Below are the code and all the weights of a small trained network. Each question names an input and a class and asks about switching units off, where a switched-off unit gives its printed mean instead of its output.

import numpy as np


def w(rows, s, z=0):
    codes = np.array(rows[::2]) - 128.0
    scale = np.full(codes.shape[1], s)
    scale[-1] = z or s
    return codes * scale


def norm(h):
    return h / np.sqrt((h * h).mean(-1, keepdims=True) + 1e-5)


def f(y):
    return y / 2 * (1 + np.tanh(0.7978845608 * (y + 0.044715 * y**3)))


def log_softmax(a):
    a = a - a.max(-1, keepdims=True)
    return a - np.log(np.exp(a).sum(-1, keepdims=True))


def net(x, mask):
    res = np.array(x, float).reshape(1, 7) / 4 @ E
    u = 0
    for l in range(2):
        y = f(norm(res) @ A[l][:, :-1].T + A[l][:, -1])
        res = res + np.where(mask[u : u + 7], y, B[l][:, -1]) @ B[l][:, :-1]
        u += 7
    return log_softmax(norm(res)[-1] @ U[:, :-1].T + U[:, -1])


A, B = {}, {}
E = w([
[108,166,201,144,156],'x0',
[78,139,2,95,131],'x1',
[180,80,136,24,204],'x2',
[160,96,107,70,27],'x3',
[45,183,116,67,71],'x4',
[199,126,142,82,154],'x5',
[212,199,97,144,106],'x6',
],0.0069)
A[0] = w([
[149,189,162,1,80,34],'0.n0',
[202,184,130,57,86,73],'0.n1',
[61,111,145,164,150,252],'0.n2',
[162,118,28,160,79,93],'0.n3',
[124,193,188,50,76,50],'0.n4',
[55,85,64,70,42,52],'0.n5',
[114,129,128,103,99,183],'0.n6',
],0.0089,0.0041)
B[0] = w([
[64,230,8,184,184,187],'0.n0',
[81,243,105,183,158,187],'0.n1',
[169,197,182,98,71,254],'0.n2',
[246,28,76,119,109,187],'0.n3',
[152,162,2,153,93,162],'0.n4',
[131,23,141,71,31,221],'0.n5',
[128,177,133,95,55,172],'0.n6',
],0.0068,0.0043)
A[1] = w([
[190,145,182,116,49,88],'1.n0',
[209,120,71,193,96,41],'1.n1',
[194,114,169,195,125,225],'1.n2',
[175,135,110,2,238,70],'1.n3',
[201,59,130,137,175,224],'1.n4',
[61,199,85,88,127,86],'1.n5',
[174,156,138,78,216,2],'1.n6',
],0.0087,0.0031)
B[1] = w([
[133,46,173,160,215,188],'1.n0',
[178,114,90,188,125,195],'1.n1',
[160,86,135,103,87,251],'1.n2',
[69,126,122,121,255,227],'1.n3',
[155,193,150,99,165,247],'1.n4',
[145,146,144,210,138,213],'1.n5',
[71,95,119,66,159,157],'1.n6',
],0.01,0.0035)
U = w([
[98,192,47,167,113,161],'0',
[57,80,118,91,248,117],'1',
[220,48,82,210,77,134],'2',
[16,176,203,217,56,1],'3',
[66,10,61,15,12,122],'4',
[196,52,211,166,163,250],'5',
[208,101,62,121,210,24],'6',
],0.013,0.0038)

Each question gives the input, the list of numbers given to net, and the class t.
The units are the neurons (one row each of A and B). Each row of codes is followed by its name. A weight is (code - 128) times the scale printed after its matrix; where a second scale follows, it is the last column's (A, B and U).
mask holds one flag per neuron, layer by layer. A switched-off neuron (its flag False) gives its mean, the last column of its row in B, instead of its output. The means were averaged over made-up inputs and are rounded, as every weight is.
A unit's drop is (log p(t) with every unit on - log p(t) with that unit switched off) / (log p(t) with every unit on - log p(t) with every unit switched off).
The circuit of an input: a set's keep is (log p(t) with only the set's units on - log p(t) with every unit switched off) / (log p(t) with every unit on - log p(t) with every unit switched off). Starting from the 12 units with the biggest drops (on a tie, the unit counted first), units are removed one at a time, each time the one whose removal leaves the highest keep (on an exact tie, the one counted first), for as long as the keep stays at least 0.8.
units of the circuit, in order: the units of the circuit, biggest drop first
unit that matters most: the unit with the biggest drop
k most important neurons: the k neurons with the biggest drops, biggest first
k most important neurons of layer l: the k neurons of layer l with the biggest drops, biggest first
drop of u: that unit's drop, to one decimal
input [5,5,2,1,1,-2,-7], class 4: units of the circuit, in order => (0.n5)
input [-2,8,3,-6,5,-8,1], class 4: 2 most important neurons of layer 0 => (0.n5, 0.n1)
input [-2,7,-2,-4,2,2,2], class 2: units of the circuit, in order => (0.n3, 1.n1, 0.n0)
input [8,-5,3,-3,8,-1,8], class 0: 2 most important neurons of layer 0 => (0.n4, 0.n0)
input [3,-2,5,3,-7,8,-7], class 1: 2 most important neurons of layer 1 => (1.n3, 1.n6)
input [-8,-2,4,4,1,2,3], class 0: 2 most important neurons => (0.n0, 0.n1)
input [-1,-2,6,-6,-4,-2,4], class 1: 2 most important neurons => (1.n3, 1.n6)
input [-4,5,-5,-2,0,-8,3], class 2: units of the circuit, in order => (0.n3, 1.n1)
input [-5,-3,-8,4,7,1,6], class 2: units of the circuit, in order => (0.n3, 1.n0)
input [5,4,-6,4,4,0,5], class 2: 2 most important neurons of layer 0 => (0.n3, 0.n5)
input [5,-1,-1,-8,2,1,-7], class 3: 3 most important neurons of layer 1 => (1.n3, 1.n0, 1.n4)
input [-2,-1,7,1,5,5,2], class 0: 3 most important neurons of layer 0 => (0.n0, 0.n1, 0.n4)
input [-8,-3,8,1,3,0,6], class 0: 3 most important neurons => (0.n0, 0.n1, 1.n0)
input [3,6,-3,-8,-7,-7,-4], class 3: unit that matters most => 0.n2
input [-8,8,6,-5,8,5,1], class 1: 2 most important neurons of layer 0 => (0.n4, 0.n2)
input [4,-6,7,-1,7,1,6], class 0: 2 most important neurons => (0.n0, 0.n4)
input [-2,3,-4,-1,1,6,-2], class 2: 4 most important neurons of layer 1 => (1.n6, 1.n0, 1.n3, 1.n1)
input [-6,1,2,-4,-6,8,-3], class 1: drop of 1.n6 => 0.1
input [0,2,6,8,-2,8,-5], class 1: drop of 1.n3 => 0.3
input [7,3,7,8,4,1,0], class 0: drop of 0.n0 => 0.2
input [-7,0,6,1,-6,-2,-5], class 1: drop of 1.n4 => 0.0
input [-5,3,-6,-1,1,8,1], class 2: most important neuron => (1.n1)
